Below is a small trained network, with its code and all its weights. Each question gives an input and a class and asks what happens when units are switched off, that is, made to give their printed mean instead of their output.

import numpy as np


def w(rows, s, z=0):
    codes = np.array(rows[::2]) - 128.0
    scale = np.full(codes.shape[1], s)
    scale[-1] = z or s
    return codes * scale


def norm(h):
    return h / np.sqrt((h * h).mean(-1, keepdims=True) + 1e-5)


def f(y):
    return y / 2 * (1 + np.tanh(0.7978845608 * (y + 0.044715 * y**3)))


def log_softmax(a):
    a = a - a.max(-1, keepdims=True)
    return a - np.log(np.exp(a).sum(-1, keepdims=True))


def net(x, mask):
    res = np.array(x, float).reshape(1, 5) / 4 @ E
    u = 0
    for l in range(3):
        y = f(norm(res) @ A[l][:, :-1].T + A[l][:, -1])
        res = res + np.where(mask[u : u + 5], y, B[l][:, -1]) @ B[l][:, :-1]
        u += 5
    return log_softmax(norm(res)[-1] @ U[:, :-1].T + U[:, -1])


A, B = {}, {}
E = w([
[155,157,192],'x0',
[76,137,186],'x1',
[44,159,162],'x2',
[138,202,143],'x3',
[167,84,255],'x4',
],0.0071)
A[0] = w([
[206,14,87,117],'L0N1',
[254,52,200,2],'L0N2',
[215,3,80,82],'L0N3',
[152,213,61,120],'L0N4',
[29,112,229,192],'L0N5',
],0.0076,0.0016)
B[0] = w([
[174,98,121,214],'L0N1',
[184,249,84,246],'L0N2',
[177,84,112,222],'L0N3',
[191,221,149,186],'L0N4',
[61,51,182,254],'L0N5',
],0.012,0.0036)
A[1] = w([
[134,220,184,159],'L1N1',
[93,219,6,164],'L1N2',
[175,52,85,252],'L1N3',
[158,62,25,159],'L1N4',
[37,100,83,157],'L1N5',
],0.012,0.002)
B[1] = w([
[89,174,212,250],'L1N1',
[6,154,152,255],'L1N2',
[149,226,172,215],'L1N3',
[90,183,141,224],'L1N4',
[167,208,199,177],'L1N5',
],0.011,0.0047)
A[2] = w([
[124,163,187,217],'L2N1',
[62,8,180,175],'L2N2',
[103,135,75,70],'L2N3',
[85,131,204,250],'L2N4',
[226,77,145,191],'L2N5',
],0.016,0.002)
B[2] = w([
[192,150,151,229],'L2N1',
[204,80,154,192],'L2N2',
[93,132,152,124],'L2N3',
[142,120,195,250],'L2N4',
[160,146,1,156],'L2N5',
],0.022,0.011)
U = w([
[83,83,113,18],'0',
[154,121,70,40],'1',
[217,74,216,222],'2',
[58,86,58,2],'3',
[189,144,8,199],'4',
[147,128,52,66],'5',
[27,220,148,214],'6',
],0.014,0.0071)

Each question gives the input, the list of numbers given to net, and the class t.
The units are the neurons (one row each of A and B). Each row of codes is followed by its name. A weight is (code - 128) times the scale printed after its matrix; where a second scale follows, it is the last column's (A, B and U).
mask holds one flag per neuron, layer by layer. A switched-off neuron (its flag False) gives its mean, the last column of its row in B, instead of its output. The means were averaged over made-up inputs and are rounded, as every weight is.
A unit's drop is (log p(t) with every unit on - log p(t) with that unit switched off) / (log p(t) with every unit on - log p(t) with every unit switched off).
k most important neurons: the k neurons with the biggest drops, biggest first
top k neurons in layer l: the k neurons of layer l with the biggest drops, biggest first
drop when u is switched off: that unit's drop, to one decimal
input [0,-1,-4,6,2], class 6: most important neuron => [L2N2]
input [3,-1,-8,3,-6], class 6: 2 most important neurons => [L2N2, L1N2]
input [-4,-1,-5,-6,-5], class 6: 3 most important neurons => [L1N4, L2N2, L2N5]
input [4,6,-7,-5,4], class 4: 2 most important neurons => [L2N5, L1N2]
input [-2,-8,-1,4,1], class 4: 2 most important neurons => [L2N4, L0N3]
input [7,-5,0,-5,8], class 4: 2 most important neurons => [L2N5, L1N2]
input [1,-3,2,7,-6], class 6: 2 most important neurons => [L1N2, L2N2]
input [-5,-7,-8,3,-5], class 6: top 2 neurons in layer 1 => [L1N4, L1N2]
input [5,-7,-1,-5,-1], class 4: drop when L0N5 is switched off => 0.0
input [-4,-4,-5,-8,-2], class 4: drop when L0N3 is switched off => 0.1
